Here is a tiny trained network, its code and every weight. The questions are about switching its units off for an input and a target symbol, where a switched-off unit gives its printed mean instead of its output.

import numpy as np


def w(rows, s, z=0):
    codes = np.array(rows[::2]) - 128.0
    scale = np.full(codes.shape[1], s)
    scale[-1] = z or s
    return codes * scale


def f(y):
    return y / 2 * (1 + np.tanh(0.7978845608 * (y + 0.044715 * y**3)))


def softmax(a):
    e = np.exp(a - a.max(-1, keepdims=True))
    return e / e.sum(-1, keepdims=True)


def log_softmax(a):
    a = a - a.max(-1, keepdims=True)
    return a - np.log(np.exp(a).sum(-1, keepdims=True))


def net(x, mask):
    ids = ['αβγζηθμφψω'.index(c) for c in x.split()]
    T = len(ids)
    res = E[ids] + P[:T]
    u = 0
    for l in range(2):
        q, k, v = (res @ M[l].T for M in (Q, K, V))
        z = softmax(np.where(np.tri(T) > 0, q @ k.T / 2**0.5, -1e9)) @ v
        res = res + np.where(mask[u], z, O[l][:, -1]) @ O[l][:, :-1]
        u += 1
        y = f(res @ A[l][:, :-1].T + A[l][:, -1])
        res = res + np.where(mask[u : u + 12], y, B[l][:, -1]) @ B[l][:, :-1]
        u += 12
    return log_softmax(res[-1] @ U[:, :-1].T + U[:, -1])


Q, K, V, O, A, B = {}, {}, {}, {}, {}, {}
E = w([
[134,61,140,151,120,143],'α',
[120,219,140,106,43,60],'β',
[63,80,102,59,128,71],'γ',
[175,219,173,134,176,181],'ζ',
[155,228,62,255,64,94],'η',
[33,157,150,160,147,152],'θ',
[204,167,96,117,168,164],'μ',
[130,107,184,102,83,185],'φ',
[110,89,99,130,225,104],'ψ',
[133,88,44,135,51,39],'ω',
],0.018)
P = w([
[147,184,23,154,53,101],'0',
[89,244,211,99,48,193],'1',
[150,65,71,189,113,39],'2',
[84,144,255,184,121,57],'3',
[129,66,44,160,107,132],'4',
[57,216,207,209,92,94],'5',
[133,52,52,180,112,90],'6',
],0.0077)
Q[0] = w([
[229,75,92,117,255,100],'L0H1',
[159,247,108,131,186,155],'L0H1',
],0.059)
K[0] = w([
[117,64,125,184,253,175],'L0H1',
[179,217,135,164,193,149],'L0H1',
],0.059)
V[0] = w([
[249,94,233,152,153,2],'L0H1',
[108,130,33,100,107,237],'L0H1',
],0.007)
O[0] = w([
[140,254,87,95,83,180,183],'L0H1',
[131,52,144,152,193,69,1],'L0H1',
],0.0051,0.0021)
A[0] = w([
[252,106,132,66,185,143,55],'L0N1',
[212,87,73,94,120,113,37],'L0N2',
[112,62,130,109,105,85,57],'L0N3',
[67,168,188,108,107,147,19],'L0N4',
[136,129,60,12,149,106,105],'L0N5',
[149,98,66,182,112,155,31],'L0N6',
[93,128,99,124,105,221,49],'L0N7',
[184,143,29,131,175,73,2],'L0N8',
[143,152,203,56,186,158,51],'L0N9',
[127,104,226,155,93,198,40],'L0N10',
[216,158,164,2,135,123,65],'L0N11',
[86,109,109,40,68,139,50],'L0N12',
],0.013,0.0079)
B[0] = w([
[123,213,198,99,141,155,130],'L0N1',
[142,83,85,60,80,126,152],'L0N2',
[175,172,161,97,145,182,183],'L0N3',
[222,93,119,76,242,78,192],'L0N4',
[86,128,138,82,115,74,231],'L0N5',
[198,135,87,150,151,58,158],'L0N6',
[102,75,168,137,115,107,109],'L0N7',
[169,128,94,22,232,134,252],'L0N8',
[131,113,67,254,98,63,139],'L0N9',
[147,123,42,18,127,122,171],'L0N10',
[190,157,86,106,138,133,150],'L0N11',
[147,160,151,66,100,94,193],'L0N12',
],0.017,0.0034)
Q[1] = w([
[189,159,108,2,138,64],'L1H1',
[121,52,158,112,126,103],'L1H1',
],0.067)
K[1] = w([
[108,206,210,253,61,178],'L1H1',
[146,113,133,163,174,71],'L1H1',
],0.052)
V[1] = w([
[191,157,254,144,122,111],'L1H1',
[27,130,80,141,188,147],'L1H1',
],0.004)
O[1] = w([
[65,62,91,127,154,198,5],'L1H1',
[6,244,58,111,193,248,146],'L1H1',
],0.0014,0.0021)
A[1] = w([
[88,154,162,131,93,164,53],'L1N1',
[152,94,124,142,136,205,86],'L1N2',
[92,107,159,115,166,72,47],'L1N3',
[152,128,192,150,131,210,58],'L1N4',
[168,161,167,115,146,174,19],'L1N5',
[106,145,105,164,134,167,149],'L1N6',
[125,95,144,131,185,126,96],'L1N7',
[80,3,149,180,141,145,89],'L1N8',
[113,106,136,107,113,180,134],'L1N9',
[155,152,158,170,95,188,1],'L1N10',
[136,17,133,170,98,154,69],'L1N11',
[141,119,150,108,92,221,194],'L1N12',
],0.018,0.007)
B[1] = w([
[151,115,37,113,117,85,147],'L1N1',
[132,145,120,116,59,145,131],'L1N2',
[102,123,137,164,106,234,254],'L1N3',
[83,117,65,100,251,132,134],'L1N4',
[152,192,197,138,135,160,165],'L1N5',
[197,100,180,72,129,154,169],'L1N6',
[76,188,44,114,98,85,231],'L1N7',
[91,165,181,238,139,158,192],'L1N8',
[128,97,165,186,150,114,138],'L1N9',
[128,52,105,148,73,241,141],'L1N10',
[174,81,74,83,65,172,159],'L1N11',
[99,64,154,164,199,31,156],'L1N12',
],0.017,0.0086)
U = w([
[93,106,151,122,144,99,215],'α',
[136,197,169,90,136,132,165],'β',
[53,139,198,35,76,169,120],'γ',
[170,182,78,179,163,108,40],'ζ',
[148,128,107,132,69,159,119],'η',
[56,171,75,108,144,151,82],'θ',
[137,129,126,115,184,188,2],'μ',
[146,114,120,36,115,131,64],'φ',
[77,191,163,192,135,136,212],'ψ',
[65,213,149,103,3,33,148],'ω',
],0.0062,0.0057)

Each question gives the input, a string of symbols that net reads in full, and the target symbol t.
The units are the heads (2 rows each of Q, K, V and O) and the neurons (one row each of A and B). Each row of codes is followed by its name. A weight is (code - 128) times the scale printed after its matrix; where a second scale follows, it is the last column's (O, A, B and U).
mask holds one flag per unit, layer by layer, with each layer's heads first. A switched-off unit (its flag False) gives its mean, the last column of its rows in O or B, instead of its output. The means were averaged over made-up inputs and are rounded, as every weight is.
A unit's drop is (log p(t) with every unit on - log p(t) with that unit switched off) / (log p(t) with every unit on - log p(t) with every unit switched off).
The circuit of an input: a set's keep is (log p(t) with only the set's units on - log p(t) with every unit switched off) / (log p(t) with every unit on - log p(t) with every unit switched off). Starting from the 12 units with the biggest drops (on a tie, the unit counted first), units are removed one at a time, each time the one whose removal leaves the highest keep (on an exact tie, the one counted first), for as long as the keep stays at least 0.8.
units of the circuit, in order: the units of the circuit, biggest drop first
top k neurons: the k neurons with the biggest drops, biggest first
k most important neurons of layer l: the k neurons of layer l with the biggest drops, biggest first
drop when u is switched off: that unit's drop, to one decimal
input α β ψ β γ η, target η: top 3 neurons : L1N10, L0N8, L0N4
input η ψ φ ψ α, target η: units of the circuit, in order : L1N11, L0N8, L0N5
input α ψ ζ, target μ: 2 most important neurons of layer 0 : L0N5, L0N1
input η ψ φ φ, target φ: units of the circuit, in order : L0N10
input θ β ψ φ ψ φ γ, target γ: units of the circuit, in order : L0N5, L1N3
input β ψ ψ θ γ γ ψ, target θ: units of the circuit, in order : L1N7, L0N8
input ψ ψ ζ, target μ: 3 most important neurons of layer 1 : L1N10, L1N4, L1N6
input ψ γ ψ ψ ψ μ, target μ: 4 most important neurons of layer 1 : L1N4, L1N10, L1N6, L1N7
input β ζ β γ ω, target φ: units of the circuit, in order : L0N2, L0N8
input β θ α θ θ, target ψ: top 2 neurons : L1N8, L0N7
input ψ α ψ ψ ψ ψ, target ψ: 2 most important neurons of layer 0 : L0N8, L0N3
input β θ β ψ ψ ψ μ, target β: top 3 neurons : L0N1, L1N5, L0N8
input ψ θ β ψ β ζ, target ζ: 2 most important neurons of layer 0 : L0N9, L0N4
input ψ α ψ φ, target φ: top 2 neurons : L0N10, L0N4
input φ η ψ θ, target θ: 2 most important neurons of layer 0 : L0N4, L0N10
input ω β β γ γ μ, target μ: 4 most important neurons of layer 1 : L1N4, L1N10, L1N7, L1N6
input β φ φ θ, target θ: top 2 neurons : L0N4, L1N7
input β ψ φ α, target α: top 2 neurons : L1N12, L0N10
input β φ ψ ψ ψ, target θ: drop when L1N7 is switched off : 0.5
input μ ζ ψ β, target β: drop when L0H1 is switched off : 0.7
input φ φ α η, target η: drop when L1N10 is switched off : 0.6
